The symbols move the units like this.
from | * & ^ % $ +
pose | zake naba lapu duku pite -
vavi | bugo bili genu munu vede vovo
damu | gizo moko - duzi genu munu
mudu | bepe gome meka - pino bode
vuve | kero vive - govu - duti
munu | lapu dazo damu nopu vavi zake
zake | pose bupe munu rigu vovo -
puge | duzi meka - - gizo gome
genu | govu koga - damu kero vavi
malo | temu nede foto mozu - -
mole | koga govu - zudu vive mite
zudu | moko gizo - meka mole pino
dazo | pino munu moko bepe bili bupe
naba | bupe pose pino bode debu -
duti | vede sone vuve bugo - zave
rise | bode rigu bepe - bupe -
mozu | debu vovo bili bupe malo -
bupe | naba zake dazo rise mozu -
duku | rigu bode gome - pose -
bugo | vavi mite govu lapu duti pite
kero | vuve vazu - genu - vede
bepe | mudu nopu rumu - dazo rise
vovo | pite mozu vavi zake nede -
rigu | duku rise nopu - zake -
pite | vovo debu bugo pose zave -
govu | genu mole - gizo vuve bugo
vede | duti foto kero vavi - nede
moko | zudu damu - rumu koga dazo
koga | mole genu - moko vazu bili
foto | sone vede vazu bili - malo
duzi | puge rumu - - damu nopu
meka | rumu puge - - zudu mudu
rumu | meka duzi - - moko bepe
zave | nede temu duti pite - -
bili | mite vavi koga dazo foto mozu
sone | foto duti vive mite - temu
debu | mozu pite mite naba temu -
temu | malo zave sone debu - -
bode | rise duku mudu - naba -
lapu | munu pino gizo gome bugo pose
vazu | vive kero - koga - foto
gome | nopu mudu puge - lapu duku
nopu | gome bepe duzi - munu rigu
vive | vazu vuve - mole - sone
nede | zave malo vede vovo - -
pino | dazo lapu zudu mudu mite naba
mite | bili bugo mole pino sone debu
gizo | damu zudu - puge govu lapu

The rows follow the links: the fewer symbols apart two units are, the more alike their rows tend to be.

Each row is also shifted at random along 3 hidden directions that mean nothing.

Name the unit of each row.
[  1,  15, -27,   8,  26,   0, -11, -50,   1,   6, -18,  25,   6,  14,   4,   4, -14, -13,   5, -37, -21,  -1,  18,  24,  44,   6, -55,   9,   5,  -9, -46, -42,  19,  -5,  29,  45,  -8, -31,  36,  35,   5,   2,  18,  42,  17, -28, -32,  31,  29]
unit: zave
[ 24,  -7,  14, -26, -12,  -1,  44,  20, -50, -47,  -4,  19,  28,  51,  12, -47,   7, -11,  -5,  19,  25, -20,  25,  -1,  -1,   5, -78, -10,  25,  37, -31, -41,   3,  -3, -46,   6, -20,  34, -26, -11,  32, -16,  -1,  17,  53,  17,  29,  28,  35]
unit: vazu
[  2,  -7,  -7,   0, -14,  34,  16, -48,   9, -11,  24, -61,   9, -51, -12, -25,  10,   9,  -2, -13,  34,   0, -16,   9, -42,  22,  11, -15,  13, -14,  46, -14,  10,   5,  26, -14,   2,  15, -28, -27, -20, -12,   3,  -2, -28,   4,  -5, -26, -29]
unit: bepe
[ 30,  33, -15,  21,  -9, -12,  45,  19, -14,  11,   8, -26, -15,  -5,   8,  39,  27,   1,  -9,   6, -25,  20, -43, -31, -29,  -8, -35,  17, -37,  -2,   5,  29,  23,  19, -19,   6,  -8,  30,  34, -41,  16, -23,  -8, -26,  10,   4,   4,  -9, -19]
unit: zudu
[-10,   2, -22,  12,  23,   8, -22,  -8,  38,  33,  28, -15, -31, -14, -12, -10, -10,  -3,  11,   3,   3,  13,  18,  -3,  -6, -26,  28,  10, -12,   8,  28,  19,  37,  50,  17,  11,  17, -13,  -9, -12, -35,  28,   3,  -4, -30, -14, -26,  -7, -18]
unit: gome
[  2,  16, -41,  20,  31,   6,  -5, -20,   7,  -2,  13,  -7, -25, -63, -19,   3,   8,  27,   5, -33,   1,  42, -18, -13, -19,  10,   0,  12, -43, -21,  47,  16,   6,   6,  15, -14,  38,   9,  10, -43,  -3,   9, -22,  10, -33,  17, -12,  15, -55]
unit: pino
[-10,  14, -39,   0,  47,  -5, -65,  58,   3,  23,   8,  31,  -3, -37,  17,  -3, -53,  -3,  21,  21, -40,  37,  27,  -9,  35,   3,  53,  15, -33, -43,  18,  55, -61, -25,   4,  13,  26, -41,  -5,  23,  -4,  13,  16,  -3, -48,  38, -16,  15, -46]
unit: duti
[  7,   6, -14,  17,   3,  -7,  22,   4, -24,  21, -10, -35, -27,   7, -21,  14,  27,  13, -25,  31, -21, -11, -36,  -2, -29, -21, -24,   6,  -7,   0,   0,  31,  63,  39, -26,  -6,   3,  14,   6, -22, -12, -39, -10, -22,   3, -37, -13, -19, -11]
unit: bode
[  5, -28,  13,  10, -23,   6,  31, -24,  -5, -11, -20, -36,  14,  10,   5,  -1,  43,  20, -29, -13,  24, -35, -24,  29, -26,  -5,   9, -24,  19,  -2,   4, -28,  45,   5,   4, -22, -11,   5, -13,  -8,   9, -13, -32,   0,   5, -15,  16, -21,  14]
unit: rise
[ 24,  15, -50,   4,  21,  -8,   1,  17, -32,   0,  15,   9,   1,  31,  16,  -2,  10,   6, -21, -25, -20,  13, -10,  -1,  26,   2, -47,  27, -33,  -1, -23, -28, -16, -24, -14,  -1,  22,  13,  27, -19,  40, -10,   4,  -2, -14,  30,  10,  32,  -7]
unit: vive
[  14,   12,  -33,   15,   24,    3,   23,   -4,  -54,  -17,  -32,   27,   -3,   58,  -16,  -11,   29,   24,  -30,   -5,    9,   -7,   15,   20,   16,   -5, -109,   -3,  -13,   20,  -67,  -46,   35,   15,  -30,   -4,    3,   17,   -1,   13,   37,   -8,   -8,   46,   30,  -22,   -2,   43,   36]
unit: temu
[  9, -18,   8, -36, -22,  -2,  14,  49, -25, -31,  -3,  12,  15,  40,  29,  -5,  33,   3, -12,   8,  21,  -8,  -3,  12,  12,  -8,  10,  -9,  -9,  18,  -2,  -9, -54, -41, -49, -40,  17,  30, -29, -14,  53,  11, -34,   1,   4,  51,  68,  16,   7]
unit: koga
[-24, -17,  39, -28, -16,   7,  -2,  28,  18,  -7,   4,  19,   3, -29, -34, -28, -55, -24,  36,  36,  37,   5,  49,  -7, -16,  19,  -1, -15,  19,  16,  17,  21, -14,   5,   1,   6, -12,  -3, -35,  21, -36,  18,  23,   2,  17,  -6, -19, -22,  26]
unit: vavi
[ -6,  -8,  23,  13, -10,   5,   6, -43,   5, -12, -33,   2,  44,   4,   0,  -9, -31, -24,   9, -37,  14, -19,  -5,  14,   3,  40, -31,  -9,  24, -22, -33, -36, -15, -47,  45,  28, -43, -14,  29,  69, -28, -20,  45,  23,  24, -30, -27,  -4,  53]
unit: nede
[ 10,   3,  25,  -6, -30, -16,  15,  65, -25,  -5,   5,   1,  41,   8,  22, -10, -49, -44,  29,  56,  -3, -10,  12, -28,   5,  34, -18,   1,  19,  -9, -27,  28, -44, -27,  -9,  24, -39,  -8,  -4,  41, -38, -21,  60, -34,  29,   6,   3, -25,  30]
unit: kero
[ 17, -12,   6, -19,  -5,  13,   5,  66, -52, -45, -44,  15,  22,  40,  13, -28,  23,  24, -25,  40,   8, -26,  12,  18,  18,  -2, -15, -23,  13,  -9, -35,   1, -36, -34, -46, -38,  -1,   9, -46,  21,  51, -15, -21,  20,  15,   1,  49,  19,  24]
unit: malo
[  5,   0, -36,   5,  10,   3,  15, -49,  10,  17,  35, -34, -30, -35, -30, -19,   5,  22,  -6, -31,  16,  18, -21,   2, -20,   1, -20,  13,  -6,   0,  27,  -4,  49,  30,  14, -13,  15,   8,  10, -41, -10,  -8,  -4,   1, -28,  -6, -22,  -7, -37]
unit: mudu
[-14, -17,  15,  17,  29,   2, -48, -37,  26,  10, -36,  59, -43,  64,   6,  19,  28,  21,  -5, -10,  -1, -13,  30,  -6,  54, -52,  -9, -19,  -6,  41, -35, -35,  53,  52, -10,  39,  11, -18,   7,   0,  31,  58, -32,  29,  17, -29,   3,  44,  24]
unit: pose

From each start, follow one symbol. Which unit do you reach?
Answer with the unit's name.
---
[ -2, -35,   6, -11, -15,  16,  19, -31,  14, -70,  -4,   3,  -6,  -2, -30, -46,  24,  28,   3, -19,  63,   5,  28,  15, -20,  17, -40, -32,  12,  16,  32, -33,  12,  30,   0, -14,  -6,  32, -56, -46,  12,  22, -36,  44,   1,   7,  24,  19,   4]
& -> munu
---
[-13, -17,  49,   5, -19,  12,  11, -14,  24,  10, -21, -18,  -8,  32,  10,  -5,   8,  -2, -11,  27,  16, -54,  10,  -1, -16, -10,  29, -35,  45,   2, -13,  -4,  41,  30,   1,   8, -31,   1, -20,  24, -44,  -8,   8, -17,  37, -38, -17, -37,  30]
$ -> zake
---
[ -3,  23,   7,  -3,  10, -20,   3,  19,  -3,  43,   7,  29, -24,  30,  12,  38, -26, -37,  23,  18, -26,  12,  10, -23,  14, -33, -10,  18, -13,  25, -34,  17,  -3,   2, -12,  27, -10, -13,  34,  24,   4,  10,  20, -23,  19,  -5, -25,   8,  10]
% -> gizo
---
[  8, -14, -20, -29,  -1,  27,  -3,  21,  -8, -53,   0,   0,  22,  -2,  -7, -63,   1,  13,  10,  -5,  31,   3,  28,  24,  12,  32, -27,  -5,   6,   1,   4, -40, -36, -23, -10, -26,  14,   0, -46, -10,  16,   6,  -3,  44, -12,  19,  23,  32,  -4]
* -> sone
---
[-12,   2,   5,  -9,  31,  -5, -33,   3,  36,  15,   1,  26, -40, -17, -18,  -6, -24,   1,  19,  22,  -9,  21,  29, -21,  15, -19,   4,   3,  -2,   9,  12,  37,  13,  55,   0,  32,  11, -12,  -5,  -3, -27,  35,  12,  12, -12,  -2, -22,   1,  -8]
$ -> bugo
---
[-21,  -4,   1, -18,  39,  11, -33,  -5,  28,  14,  15,  55, -45,  23, -26, -29, -23,   4,  22,  14,   6,  25,  59,  -6,  26, -28, -38, -14,   2,  46, -17, -19,  11,  44,  -9,  19,  24, -12, -15,   1,   9,  64, -18,  25,   8,   0, -27,  41,  19]
% -> lapu
---
[  7,   9,   4,  24,  13, -20,  32,  42, -56,   3, -50,  10, -29,  27, -21,  19,  30,  25, -22,  52, -14,   0, -14,  -9, -21, -28, -38,  -5, -18,   4, -32,  53,  48,  54, -53, -12,   8,  22, -14, -16,  25,  -1, -21,   1,  31, -27,   4,  -4,   0]
& -> pose
---
[ -7, -14,  11, -12,   5,   8, -14,  38,  -7, -21,  10,  11,  27, -19, -10, -42, -52,   0,  31,  27,  11,   6,  35, -14,   8,  38,  -5,  -3,  22,  -4, -14,  31, -37,   6,   5,  16,  -4, -22, -41,  22, -33,   3,  32,   8,   9,   7,  -4,  -3,   9]
^ -> kero
---
[  6,  29, -48,  10,  47,   7, -13,  36, -30, -10,  19,   0,  11, -41, -25, -10, -29,  16,   2,  14, -25,  41,  -5,  -3,  -3,  18, -24,  28, -26, -25,   6,  30, -23,   0, -13,  -4,  17,   6, -11,  -9,   3, -17,  16,   6, -42,  12,  -4,  13, -30]
& -> duti
---
[-20,   1,   3,  18,  12,   0,  -1, -61,  28,  36, -19,   5, -28,  33,  -3,  19,  14,   2, -20, -12,  -6, -33,  -9,   2,   4, -31,  -5, -18,  20,  22, -23, -29,  65,  48,  12,  44,  -4, -19,  17,   5, -22,   7,   1,   1,  12, -59, -28,  -6,  17]
& -> bode
---
[ 16,  26, -35,   4,   7, -12,  24,  -8, -30,   9,  13,  -8, -12,  25, -18,  21,  14,  -4,  -6, -12,  -7,  10,  -9,  -4,   1,  -6, -62,  14, -36,  20, -17, -21,  12, -14, -20, -16,  13,  26,  34, -19,  43,  -6, -15,  -4,   5,   9,  -1,  19,  -8]
* -> koga
---
[  5,  13,   6,  11,  10, -30,  -7, -26,  23,  23,  17,  16, -28,  24,  22,  27,  -3, -19,   9,  -3, -19,   1, -19, -33,  19, -34,  13,  10,  -9,  12,  -5,  12,  27,  21,  26,  48, -14, -11,  48,  -7, -14,  27,  16, -25,  16, -17, -17, -10,   3]
& -> zudu
---
[-44, -28,  38,  -8, -27,  10, -13, -30,  30,  -3, -18,  26,  21,   5,  14,  11, -12, -17,  -2, -41,  15, -25,   8,  30,  31,   5,  40, -24,  11, -14, -10, -38, -34, -49,  37,   0, -17, -22,  19,  45,   9,  14,   2,  23,  12,  -7,  -3,   7,  31]
* -> pite
---
[ 28, -13,  35, -17, -32, -11,  46, -30,   1, -35,  -6, -12,  30,  24,  -1,   5,  30,   0,   1, -13,  20, -11, -24,  -5, -14,   8,  -8, -11,   5,  14,  14, -23,  11, -13,  -7,  -8, -18,  48,  -4, -40,  17,  -2,  -9,   1,  28,  17,  41,  -8,  14]
* -> zudu
---
[-16, -21,  27,  -1,  -2,   2, -21, -36,  61, -17,  13,   9,   6, -37,  -4, -24, -15, -16,  23, -32,  35,   9,  10,  -5,  -4,   7,  52, -15,  20,  -6,  50,  -2, -12,  -1,  39,  16,   0, -21,  -5,  -3, -29,  27,   6,  19, -16,  12, -14, -14,  -1]
$ -> vavi
---
[ 17,  -4,  21, -21, -37,  -6,  45,  59, -24,   6,  15, -61,   1,  -9,  14,   5,  18,  -5, -15,  53,  13, -23, -26, -29, -48,   0,  40, -15,  18,   2,  25,  53,  -6,  15, -34, -24, -15,  32, -26, -13, -21, -36,   7, -56,   8,   1,  26, -61, -15]
& -> duzi
---
[-13, -27,  76,  -1, -27, -18, -13,  17,  16, -14, -47,  24,   4,  20,   6,   5,  -2,  -7,   0,  39,   7, -37,   4,  -4,   7,  -8,  49, -29,  36,   5, -10,  40,  -8,   6,   4,   7, -23, -10, -18,  22, -18,  11,   0,   5,  22, -23,  10, -32,  32]
* -> pose
